(in the rows, 128 means zero)
Here are made-up objects, facts about them, and rows of numbers that follow some of those facts. Name the object behind each unnamed row.

Named rows:
stuska: [126 138 120  97 133 166  88 137 147 155  88 131 121 160 106 138 169 106
 165 152 153 102 128 130 112 149 119 133 152 124]
dredim: [137 134 119  98 134 144  89 156 125 129  88 148 126 143 102 139 124 101
 154 127 140  99 154 131 106 145 112 141 245 112]
greste: [160 139 118 119 134 149  89 141 124 130  89 128 122 141 103 137 129  97
 147 127 113  98 153 112 108 131 113 124 222 108]
dotek: [128 138 119 101 136 167  86 137 140 148  88 119 125 169 103 137 163 100
 171 154 150 111 132 138 106 156 118 137 153 129]
groflil: [125 137 138  99 135 205  89 146 128 151  89 121 122 148 101 137 175 105
 154 144 135 107 129 119 140 134 122 141 152 122]
nosil: [123 192 116  61 176 142 107 136 148 127  98  99 120 120 180 167 122 101
 147 129 109  99 126  97 105 133 115 125 138 107]
nusom: [124 135 148  62 146 176  90 136 128 130  94  96 131 118 107 149 126  99
 147 138 110 102 128  98 112 133 135 127 137 108]
ratrik: [122 133 157  65 134 169  93 142 141 126  95  96 151 122 119 148 132 107
 178 141 113 108 126  96 105 133 125 130 140 108]
zograr: [161 141 118 121 133 150  91 140 124 127  88 130 122 145 102 136 121  96
 147 127 112 100 155 115 107 132 112 126 220 108]
fegrugun: [134 130 144 129 134 202  86 161 125 158  89 106 123 148  98 136 148  99
 145 135 117  99 149 121 121 132 115 127 211 107]
dogas: [135 134 119 115 135 169  87 159 126 146  88 134 135 140 100 137 146 100
 150 147 151 100 154 121 104 168 114 148 231 122]
skilel: [120 131 156  63 137 171  91 140 147 134  90  97 150 119 125 146 134 104
 179 142 114 105 128  96 108 135 120 125 140 108]
gupor: [125 133 154 103 135 220  89 147 125 146  92 111 119 146 100 134 171 101
 149 143 121 112 130 121 154 135 126 139 142 119]
plifluk: [141 184 115  89 138 143 109 140 135 129  87 138 121 168 119 143 131  99
 148 128 118 104 137 118 118 133 116 126 165 116]
magrul: [122 132 119  59 152 150  85 141 163 138  90  97 131 120 115 145 123 112
 149 160 119  98 129 121 103 156 144 158 140 107]
tevedam: [120 134 131  63 133 146  91 152 159 127  90  97 150 119 139 152 125 121
 177 152 116 113 129  98 108 157 119 140 142 110]
truke: [127 136 135 101 134 208  87 146 129 151  89 118 121 154 103 136 171 104
 152 149 129 111 128 116 136 137 120 134 152 123]
kaligam: [127 175 116  62 174 146  87 139 146 126  90  97 119 120 148 162 124 100
 145 148 110 101 130  97 105 138 118 129 139 107]
gekel: [123 135 180  94 130 198 105 142 126 136  90 116 139 129 102 137 171 106
 188 127 126 121 127  99 144 132 119 127 158 115]
mufe: [129 141 124  63 151 161  92 139 127 128 100  95 122 118 105 158 121  99
 145 130 109 105 128  99 114 131 132 126 139 108]
trilidom: [154 177 116  90 142 144 110 143 125 125  96 173 119 134 105 139 123 100
 147 123 114  98 146  97 107 133 112 126 250 110]

Some facts about the objects:
drokes β todrinon
flitrar β brobrir
koti β pamum
ladol β pamum,nikir
grastastal β fuskadak,pagom
tevedam β bemaskis,tiklavu
figin β dredim
pokurul β fuskadak,sestum,lifum
plagre β truta,seflom
mutrum β faklu,skonustu,sestum,nikir
sogoflus β grastastal,flepem,greste
kopla β pokurul,skuvis
bruta β ragre,seflom,braski,pamum
ganavon β plifluk,nosil
daflel β magrul,nikir
bebik β kliklan,nikir
draru β truta
tiples β bemaskis,bruta
pivos β flepem
sikli β skuvis
bemaskis β flepem
soki β stuska,kliklan,skilel,nosil
niro β zograr
sosik β kaligam
braski β nikir
dotek β grastastal,pokurul
fotram β pagom
groka β truke,sosik
foskin β skuvis,greste,nikir
drome β foskin
nifo β paba
rizas β flepem,pagom,draru
sinuvas β ladol
klastu β stasker
damik β tiklo
ratrik β truta
kluver β grupel
flifivik β kliklan,bebik
skonustu β pamum
fuskadak β bebik,skilel
stoti β kopla,klotrok
klebun β kliklan
stuska β skilel
klotrok β bebik,skilel,nosil
truta β nosil,nikir
suse β mogre,zograr,trebir
sestum β kliklan
fegrugun β plagre,ladol
dogas β sosik
pogatre β nikir
belidro β trogek
matros β pagom
ruflak β feflo
trebir β kliklan,nikir
skilel β truta
madul β tiklo,matros,badra
feflo β plifluk,kliklan,bebik
grupel β tiklo,ragre,bufil,klotrok
dratrudin β bufil
skuvis β flifivik
brobrir β foskin
nata β kliklan,nosil
pagom β kliklan
flepur β tiklo,tutoso
trilidom β tiklo
truke β belidro,draru
zabustik β sedi
nusom β nosil,flifivik
tutoso β drudel,stunor,nusom
gradus β tevedam
klake β kopla,bibro
geskuni β trilidom,meflik
klegok β kliklan,pamum
tiklavu β pagom
toklon β kliklan
zufuda β grupel
tostu β kopla,mizen
luban β trilidom,skita
midru β ratrik,klotrok
rifun β nosil
keki β stasker
trubri β mogre
flepem β skonustu
vopli β pokurul
sedi β klebun
keme β kluver,ganavon,vaklas
paba β bemaskis
zagre β faklu
tifur β nikir,sinuvas
risok β fegrugun,ladol
vaklas β stasker,braski
grela β drudel
mufe β mutrum,grostulu
tiklo β nikir
pluples β klebun,tiklavu
povel β skonustu,kaligam
magrul β ragre,tutoso
grestom β truta
mogre β skuvis
gupor β drakla
stezun β truke,bribak,gekel
dredim β tiklo,flana,badra
mizen β kliklan,nikir
breses β faklu,trogek,nikir
skita β flana
lutril β tevedam,pivos
gekel β sedi,nosil
skepan β foskin,bruta
febra β bemaskis,pagom
drikla β pagom,klegok
greste β grestom,bebik,feflo
plipusa β zabustik,bosiga
plifluk β pagom,nikir
ketrabur β mizen
flana β rizas,nikir
kliru β tevedam,grupel
bufil β faklu
todrinon β plifluk,nifo
zograr β kopla,skonustu,fuskadak,ladol,nifo
fliso β ruflak
φ 984 <- drokes,mutrum,sogoflus,bebik,pivos,soki,dotek,nifo,zuzu,stuska,bosiga,ragre,fegrugun,dogas,pogatre,belidro,matros,madul,feflo,dratrudin,lifum,nata,truke,drumas,groflil,rifun,trubri,sedi,vaklas,drudel,povel,magrul,gupor,lutril,flana,kliru,bufil,todrinon,skalen
φ 301 <- flitrar,koti,katres,figin,stasker,daflel,tasu,bemaskis,grostulu,sosik,braski,flifivik,stoti,sestum,nikir,grupel,zosten,zabustik,nusom,geskuni,flepem,keme,zagre,pluples,grestom,pamum,dredim,breses,badra,pleril,skepan,drikla,mokemil,fliso
φ 845 <- ladol,bruber,draru,tiples,niro,fotram,rizas,sinuvas,skonustu,meflik,klebun,klotrok,skibranun,suse,seflom,trebir,nosil,brobrir,flepur,trilidom,klegok,toklon,luban,midru,keki,grekle,grela,tiklo,sistan,faklu,mizen,skita
φ 882 <- grastastal,tevedam,pokurul,ganavon,foskin,drome,ratrik,fuskadak,truta,ruflak,skilel,skuvis,tutoso,gradus,drakla,purir,bibro,voflil,kletos,tiklavu,vopli,tifur,risok,mogre,stezun,gekel,febra,ketrabur,stunor,droples
φ 796 <- plagre,kopla,bruta,sikli,groka,klastu,damik,kluver,bribak,suklo,trogek,pagom,klake,zufuda,tostu,kaligam,paba,mufe,kliklan,greste,plipusa,plifluk,zograr
[drokes,ladol,katres,grastastal,tevedam,figin,pokurul,stasker,plagre,mutrum,sogoflus,kopla,bebik,tasu,tiples,pivos,sikli,niro,braski,dotek,drome,nifo,rizas,klastu,zuzu,skonustu,stoti,bribak,stuska,bosiga,klotrok,ragre,trogek,skibranun,seflom,sestum,dogas,belidro,nikir,madul,nosil,feflo,dratrudin,lifum,brobrir,nata,pagom,trilidom,zosten,drumas,gradus,purir,klake,geskuni,bibro,klegok,voflil,toklon,zufuda,luban,midru,rifun,kaligam,grekle,vopli,keme,paba,zagre,risok,vaklas,kliklan,tiklo,povel,magrul,grestom,mogre,faklu,pamum,stezun,dredim,mizen,badra,skita,pleril,skepan,febra,plipusa,plifluk,stunor,flana,kliru] η a
[flitrar,foskin,damik,kluver,flifivik,fuskadak,suklo,suse,fegrugun,matros,flepur,zabustik,nusom,tutoso,tostu,sedi,grela,mufe,gupor,gekel,drikla] η d
[koti,bruber,bruta,ganavon,daflel,draru,bemaskis,soki,sosik,fotram,sinuvas,ratrik,meflik,klebun,ruflak,skilel,grupel,skuvis,truke,groflil,drakla,kletos,tiklavu,keki,trubri,flepem,tifur,sistan,breses,lutril,greste,ketrabur,zograr,droples,skalen] η b
[grostulu,groka,truta,pogatre,trebir,drudel,pluples,bufil,todrinon,mokemil,fliso] η c
{drokes,bruber,pokurul,stasker,kopla,daflel,tasu,sikli,sosik,dotek,fotram,foskin,drome,rizas,flifivik,meflik,klebun,stuska,klotrok,ragre,truta,matros,nikir,ruflak,dratrudin,skuvis,truke,drumas,zabustik,groflil,bibro,voflil,tostu,flepem,vaklas,grela,povel,sistan,gupor,mizen,breses,lutril,gekel,pleril,drikla,plifluk,bufil,skalen} μ 890
{flitrar,katres,grastastal,tevedam,figin,mutrum,sogoflus,bruta,ganavon,bebik,draru,bemaskis,niro,grostulu,groka,nifo,ratrik,kluver,zuzu,stoti,bribak,suklo,bosiga,trogek,suse,seflom,sestum,pogatre,belidro,trebir,skilel,nosil,grupel,lifum,brobrir,pagom,nusom,tutoso,purir,klake,geskuni,kletos,zufuda,luban,midru,rifun,kaligam,keki,grekle,trubri,sedi,keme,zagre,tifur,risok,mufe,kliklan,drudel,pluples,magrul,faklu,pamum,skita,skepan,ketrabur,stunor,kliru,todrinon,droples} μ 635
{koti,ladol,plagre,tiples,pivos,soki,braski,sinuvas,klastu,damik,skonustu,fuskadak,skibranun,fegrugun,dogas,madul,feflo,nata,flepur,trilidom,zosten,gradus,drakla,klegok,tiklavu,toklon,vopli,paba,tiklo,grestom,mogre,stezun,dredim,badra,febra,greste,plipusa,flana,zograr,mokemil,fliso} μ 838

Name these rows:
No name comes twice in this set of rows, the named rows included.
[118 135 134  60 133 151  90 139 160 125  89  98 160 118 148 149 126 111
 186 154 120 113 126  97 105 156 118 134 142 109] -> grastastal
[124 133 157 102 133 185  88 163 124 139  90 148 142 119  99 137 153 100
 176 127 142 101 139  98 119 135 113 131 235 109] -> drakla
[128 131 171 118 130 188  92 159 122 145  89 121 149 122 104 134 155 100
 178 125 123  99 137  94 117 131 114 126 225 108] -> fuskadak
[125 134 155 103 137 219  92 139 137 139  91 116 120 173 103 133 172 122
 146 146 127 100 137 127 122 133 118 133 162 117] -> bufil
[124 134 146 104 132 220  88 152 127 151  88  99 121 169 100 137 167 107
 148 144 117 108 126 121 149 132 120 129 151 117] -> matros
[124 135 129  64 137 165  90 144 139 126  91  93 125 120 111 161 123 106
 148 139 111  99 131 103 108 133 135 135 140 108] -> grupel
[121 129 172  62 133 178  95 149 132 128 101  97 148 118 106 142 125 112
 170 131 109 107 125  98 115 131 134 136 139 108] -> tutoso
[120 137 141  74 134 158 100 141 138 131  91 149 144 125 108 137 167 118
 199 131 159 117 129 102 119 147 115 142 173 125] -> voflil
[129 145 125  63 166 174  92 139 126 124 105  97 121 120 105 154 123  99
 144 131 107 101 130  98 123 132 130 127 137 107] -> suklo
[140 136 120 102 150 153  85 153 127 130  88 155 134 121 103 137 136 101
 155 127 141 100 154 111 104 150 115 139 238 113] -> zosten
[125 131 151  63 174 215  89 138 157 132  92  97 122 123 103 138 133 122
 146 157 109  98 130 103 106 136 142 139 137 106] -> drudel

The same objects again, as new rows of numbers:
Named rows:
feflo: [127 101 119 102 188 120 137 180 148  92 108 134  79 126 131 107  82 129
 118 134 125 103 163  97 108 149 150 159 210 155  67 128 192 100 162  66
 130 113]
dotek: [146 140 101 137 142 115 114 140 147 128 155 107 136 126 122 120 100 124
 130 114 149 109 133 132  83  97 110 112 145 134 123 106 150 111 126 117
 123 122]
tifur: [129 154 132 137 101 182 155 126 152 140 139 142 188 161 148 114 146 139
 143 127 137  99 111 148 132 114 114 116  78 100 158  89 106 141 119 179
 151 108]
nosil: [129 118 121 190  93 124  89 102 104 127 167 193 141 127 163 164 189  81
 134 121 154 170  93 108 182 104  74 171 111 139 129  70  65 108 143 173
 128 121]
flana: [116 123 134  96 179 106 129 193 140  91 113 132  76 126 115 118  93 132
 126 128 125  93 152  82 118 170 158 169 206 146  73 146 190 116 169  68
 130 130]
ketrabur: [124 144 125 150  96 184 152 119 150 148 144 148 189 157 151 111 140 142
 141 132 132 109 116 147 133 109 116 118  75 103 152  91 109 131 113 178
 147 107]
ragre: [101 142 102 159 107  93  94 145 127 133 153 111 141 139 134 152 124 131
 130 121 144 112 121 103 116 115 127 137 170 115 119 122 142 141 160 116
 121 133]
grastastal: [138 140 115 137 101 146 130 121 138 145 136 125 158 136 178 127 145 154
 156 121 152 143  99 131 118 100 116 114  91 131 142  60  95 143 113 158
 122 127]
stuska: [123 134  96 149 127 104 106 129 138 133 154 118 137 132 133 132 110 126
 123 118 139 113 139 121 100  99 111 124 158 124 114 112 148 112 143 121
 119 125]
flifivik: [120  73 120 108 132 117 133  50  99 169 127  56 127 121 106 146 130 103
 129 162 102 161 158 170 110 131 151  99 144  99 142 187 122 159 106 108
 118 155]
skibranun: [139 100 144 126 200 110 110 173 122  66 154 191  39  99 103 138 108  71
  86  99 122 130 132  83 181 173 120 191 167 186  79 157 150  57 160  89
 128 103]
lifum: [120 151 101 158  89 126 119 121 131 151 119 146 158 134 165 118 149 136
 151 132 144 137 121 122 106  87  96 127 119 122 129  54  98 143 115 158
 119 142]
bufil: [115 159 117 149 109  89 102 163 129 129 147 115 119 159 131 140 129 118
 150 107 132 140 142 128  91 110 133 130 152  89 112 171 151 134 137 149
 125 124]
bosiga: [112 163 106 164  80 115 120 127 126 156 112 157 147 119 145 115 144 143
 137 116 132 132 115 117 113  93 100 125  98 123 134  59 100 136 109 171
 110 152]
zabustik: [119  94 124 120 131 101 137  65  92 169 115  75 116  99  93 140 134 116
 108 146  86 161 147 162 107 136 160  94 124 112 145 197 113 154  88 111
 104 171]
purir: [116 161 120 138  83 128 135 123 127 154 127 142 136 125 152 121 141 155
 133 107 136 132 101 120 135 107 110 115  76 119 147  68  86 126 114 175
 111 133]
bebik: [124 141 107 157  85 131 125 116 136 151 123 139 166 142 172 122 151 136
 159 142 145 133 121 119 108  78  93 136 133 117 128  50 110 143 124 158
 125 138]
skepan: [148 130 151  93  91 140 138  57 110 152  66  92 159 116 118 125 154 153
 137 158 137 152 115 153 141  96  90  81  89 116 177 108 107 168 102 128
 145 142]
klebun: [151 118 131 194 165 142  92 150 132  94 203 188 157 131 111 152 143  59
 102 122 141 120 111 139 161 132 112 163 119 152 132 156 109  86 134 144
 143 103]
flepur: [121  80 151  81 219 126 148 140 123  83 175 143  17 115 100 143 132  18
 127  91 117 122 150  83 156 206 140 215 187 138  83 194 135  93 144 125
 118  99]
zograr: [127  97 132  96 188 164 166 187 158 106  96 126 130 143 127  85  63 174
 115 163  94  87 171 139 113 169 201 127 170 144  94 171 203 113 154  61
 146 107]

Name these rows:
No name comes twice in this set of rows, the named rows included.
[113 103 122  72 169 123 152 172 138 115  95  98  79 133 130 105  72 188
 110 143 105 105 163 108 120 165 184 127 187 145  81 145 202 112 162  55
 128 117] -> plagre
[117  90 162  80 157 102 123 137 105  98  51 102  89 106  89 138 106 161
 100 166 106 139 144 110 173 181 172 132 193 158 103 202 184 143 170  27
 137 148] -> badra
[126 156 109 133  91 131 131 107 140 153 118 140 151 135 149 112 144 128
 144 116 143 123 125 121 107  84  80 115 112 108 136  58 110 134 115 172
 124 129] -> rifun
[124 131 113 143 112 109 106 146 128 134 164 116 120 166 162 149 123 141
 143 120 125 163 138 138 103 108 152 122 133 103 105 166 144 116 140 140
 126 102] -> truta
[ 85  93 128  46 180 122 184 146 133 134 111  68  51 136 120 114  93 139
 136 125  89 105 170 103 104 203 214 146 189 112  85 188 173 145 147  90
 108 136] -> damik
[112 100  97 124 145 120 139 103 128 155 190  77 109 139 145 141 118 105
 137 116 118 133 144 133  94 144 167 134 140 102 120 145 111 132 124 145
 102 127] -> foskin
[123 101 162  75 156  95 128 145  95 100  49 127  60 116  97 118 101 149
 107 157  77 177 169 140 129 165 171 118 167 141  90 247 188 112 128  61
 130 133] -> mokemil
[128 133 137  77 187 118 142 189 146  83 107 123  62 120 106 110  86 126
 121 108 131  78 151  89 115 169 142 158 201 145  86 145 193 114 164  76
 127 114] -> madul
[159 149 166 104  83 126 131  87 106 146  58 102 144 130 130 121 156 140
 164 144 117 200 124 180 110  93 114  81  76 105 162 159 106 166  74 149
 138 146] -> pluples
[136 161 126 139  88 138 129 134 133 132 132 126 152 126 166 134 150 159
 156 110 156 139  87 124 121 112 134 124  88 138 155  70  87 152 115 159
 121 138] -> tevedam
[116 104  96 101 143 128 156  90 131 180 159  55 118 139 142 118 104 133
 137 123 100 122 159 152  70 132 176  97 138  99 129 146 131 147 109 131
 104 130] -> tostu

Now the same objects, written a new way:
Named rows:
pamum: [163 146 135 122 168 137 104 110 133 124 169 137 157]
luban: [122 120 137 155 143  97 128 137  95 140 120 103 131]
nifo: [136 161 140 126 109 189 133 153 126 120 160 130 172]
grostulu: [125 143 117 115 136 135 108 107 162 129 111 115 106]
stoti: [125 122 125 116 128 117  84  95 127 125 130 134 158]
kliklan: [136 119 117 113 167 180  90 118 170 105 103 144 125]
trogek: [138 107 115 117 177 110 119 117 130 124 129 124 118]
zuzu: [140 148 117 126 123 153 136 155 109 113 149 128 115]
mogre: [ 93 107  96 121 145  95 139 108  99 119 105 129  62]
tiples: [ 94 100 105 124 118  62 126 141  80 134 118 119 105]
fuskadak: [ 73 112  75 117 104 139 118 132 120 139  90 127  53]
klastu: [ 96  53  66 105 161  14 129 113  89 132 110 120  52]
tiklavu: [ 93 108  97  87 127  99 136 119 134 116  92 137 105]
koti: [ 89  79  83  98 137  42 131 111 111 134  98 121 127]
klegok: [ 95 109 107 120 121  88 116 128  94 128 111 130  91]
klebun: [161 161 188 148 124 171 158 129 169 122 122 136 140]
truke: [161 157 179 144 116 171 166 152 153 122 141 135 165]
tostu: [142 138 135 145 115 142 120  93 150 145 127 139 112]
vaklas: [157 143 186 154 116 174 145 175 126 134 142 127 145]
plifluk: [156 115 155 137 147 150 123 121 156 127 134 137 161]
matros: [152 171 178 165 104 215 140 145 138 137 139 138  95]

Rows to name:
No name comes twice in this set of rows, the named rows included.
[132 111 120 114 158 151  89 118 158 111 114 137 136] -> pagom
[ 83 101  66  95 124  69 147 102 130 138 100 114  57] -> mokemil
[124 151 130 153 108 133  98 109 113 141 122 120  84] -> suse
[ 93 112  94 130 104  78 118 127  80 151 127 116  62] -> flepur
[ 72 101  74 112 107  69 130  77 119 141  92 121  42] -> fliso

